Below are the code and all the weights of a small trained network. Each question names an input and a class and asks about switching units off, where a switched-off unit gives its printed mean instead of its output.

import numpy as np


def w(rows, s, z=0):
    codes = np.array(rows[::2]) - 128.0
    scale = np.full(codes.shape[1], s)
    scale[-1] = z or s
    return codes * scale


def f(y):
    return np.maximum(y, 0)


def log_softmax(a):
    a = a - a.max(-1, keepdims=True)
    return a - np.log(np.exp(a).sum(-1, keepdims=True))


def net(x, mask):
    res = np.array(x, float).reshape(1, 4) / 4 @ E
    y = f(res @ A[0][:, :-1].T + A[0][:, -1])
    res = res + np.where(mask, y, B[0][:, -1]) @ B[0][:, :-1]
    return log_softmax(res[-1] @ U[:, :-1].T + U[:, -1])


A, B = {}, {}
E = w([
[193,184,168,10,71],'x0',
[237,35,46,120,144],'x1',
[226,185,188,199,166],'x2',
[135,55,187,184,21],'x3',
],0.011)
A[0] = w([
[140,104,126,170,32,28],'n1',
[55,184,177,163,125,129],'n2',
[195,181,141,208,102,13],'n3',
[83,122,79,109,94,42],'n4',
[60,80,124,251,197,70],'n5',
[123,187,60,85,229,46],'n6',
[137,146,143,89,109,37],'n7',
[122,112,149,104,163,51],'n8',
[77,152,173,114,121,73],'n9',
[225,182,185,184,219,49],'n10',
[116,44,216,158,31,57],'n11',
[115,107,144,132,153,50],'n12',
[186,150,166,28,76,68],'n13',
[88,88,108,75,120,66],'n14',
[164,160,171,51,87,95],'n15',
[198,102,127,141,159,101],'n16',
[139,130,152,91,122,49],'n17',
[70,103,85,202,172,73],'n18',
[119,127,135,122,129,68],'n19',
[69,89,105,109,116,84],'n20',
[66,122,79,90,93,36],'n21',
[76,131,56,72,100,40],'n22',
[204,52,77,124,129,88],'n23',
[159,119,91,135,120,2],'n24',
[12,225,192,113,95,113],'n25',
[188,162,158,183,161,56],'n26',
[84,98,80,203,181,62],'n27',
[44,196,168,139,106,66],'n28',
[160,45,58,83,126,82],'n29',
[98,98,103,187,179,77],'n30',
[121,213,68,95,202,69],'n31',
[202,88,48,102,126,122],'n32',
[81,113,100,109,109,48],'n33',
[161,154,134,71,107,91],'n34',
[109,145,111,85,235,51],'n35',
[162,97,189,129,26,58],'n36',
[147,81,138,148,81,34],'n37',
[179,169,153,12,64,66],'n38',
[140,171,88,45,213,92],'n39',
[189,172,152,178,159,43],'n40',
[77,66,82,66,106,89],'n41',
[49,77,71,48,116,70],'n42',
[216,58,52,102,142,93],'n43',
[82,149,164,125,131,62],'n44',
],0.013,0.0063)
B[0] = w([
[39,59,158,195,78,176],'n1',
[169,200,95,190,233,210],'n2',
[148,139,215,77,92,178],'n3',
[170,142,189,94,109,164],'n4',
[213,40,2,17,101,228],'n5',
[43,59,160,215,47,208],'n6',
[166,133,92,103,113,150],'n7',
[105,118,127,127,148,130],'n8',
[134,170,117,159,205,172],'n9',
[161,164,240,46,71,223],'n10',
[26,37,179,228,64,223],'n11',
[122,126,111,119,137,132],'n12',
[201,56,41,81,122,224],'n13',
[154,152,190,82,119,176],'n14',
[166,95,47,88,127,207],'n15',
[141,185,163,158,179,177],'n16',
[169,103,109,108,158,146],'n17',
[171,83,63,77,128,197],'n18',
[155,137,126,145,117,129],'n19',
[160,155,197,62,100,177],'n20',
[154,134,204,89,142,178],'n21',
[145,144,190,79,89,187],'n22',
[122,204,102,206,220,213],'n23',
[124,150,123,144,156,140],'n24',
[124,237,89,204,232,252],'n25',
[162,185,223,52,101,182],'n26',
[157,95,32,65,110,194],'n27',
[124,203,103,193,209,204],'n28',
[137,210,141,169,192,216],'n29',
[188,89,75,91,106,180],'n30',
[42,48,135,194,43,205],'n31',
[109,219,89,195,225,217],'n32',
[130,159,169,79,108,159],'n33',
[176,99,36,92,98,180],'n34',
[54,45,158,210,79,187],'n35',
[33,47,124,168,71,206],'n36',
[81,76,141,190,114,163],'n37',
[198,63,14,44,144,236],'n38',
[19,10,146,212,61,211],'n39',
[151,165,215,51,98,180],'n40',
[154,184,224,68,84,209],'n41',
[155,181,232,55,85,220],'n42',
[120,252,92,213,225,229],'n43',
[127,169,111,168,175,161],'n44',
],0.0078,0.016)
U = w([
[126,191,130,188,187,254],'0',
[163,70,67,78,121,128],'1',
[63,57,183,195,92,15],'2',
[152,160,254,74,112,58],'3',
],0.016,0.0013)

Each question gives the input, the list of numbers given to net, and the class t.
The units are the neurons (one row each of A and B). Each row of codes is followed by its name. A weight is (code - 128) times the scale printed after its matrix; where a second scale follows, it is the last column's (A, B and U).
mask holds one flag per neuron, in row order. A switched-off neuron (its flag False) gives its mean, the last column of its row in B, instead of its output. The means were averaged over made-up inputs and are rounded, as every weight is.
A unit's drop is (log p(t) with every unit on - log p(t) with that unit switched off) / (log p(t) with every unit on - log p(t) with every unit switched off).
The circuit of an input: a set's keep is (log p(t) with only the set's units on - log p(t) with every unit switched off) / (log p(t) with every unit on - log p(t) with every unit switched off). Starting from the 12 units with the biggest drops (on a tie, the unit counted first), units are removed one at a time, each time the one whose removal leaves the highest keep (on an exact tie, the one counted first), for as long as the keep stays at least 0.8.
units of the circuit, in order: the units of the circuit, biggest drop first
unit that matters most: the unit with the biggest drop
top k neurons: the k neurons with the biggest drops, biggest first
drop when u is switched off: that unit's drop, to one decimal
input [6,-7,2,7], class 0: unit that matters most : n25
input [1,-5,-3,5], class 0: top 2 neurons : [n25 n39]
input [8,2,8,-2], class 1: top 3 neurons : [n38 n13 n15]
input [1,-2,-1,3], class 2: top 2 neurons : [n43 n32]
input [6,-1,-2,-6], class 1: top 2 neurons : [n38 n13]
input [-2,-3,8,-7], class 3: top 3 neurons : [n10 n26 n40]
input [-7,4,4,-8], class 2: top 3 neurons : [n6 n35 n31]
input [7,7,-2,1], class 0: top 3 neurons : [n43 n32 n23]
input [6,2,6,-7], class 2: top 3 neurons : [n39 n6 n31]
input [2,-8,-7,0], class 0: top 2 neurons : [n25 n28]
input [-4,5,-6,-2], class 3: top 2 neurons : [n42 n41]
input [7,-2,7,-2], class 1: top 2 neurons : [n38 n13]
input [5,-8,-4,6], class 0: drop when n25 is switched off : 0.2
input [-6,-2,5,4], class 1: units of the circuit, in order : [n5]
input [-4,-7,-8,-7], class 3: drop when n4 is switched off : 0.1
input [0,-7,8,3], class 3: drop when n3 is switched off : 2.3
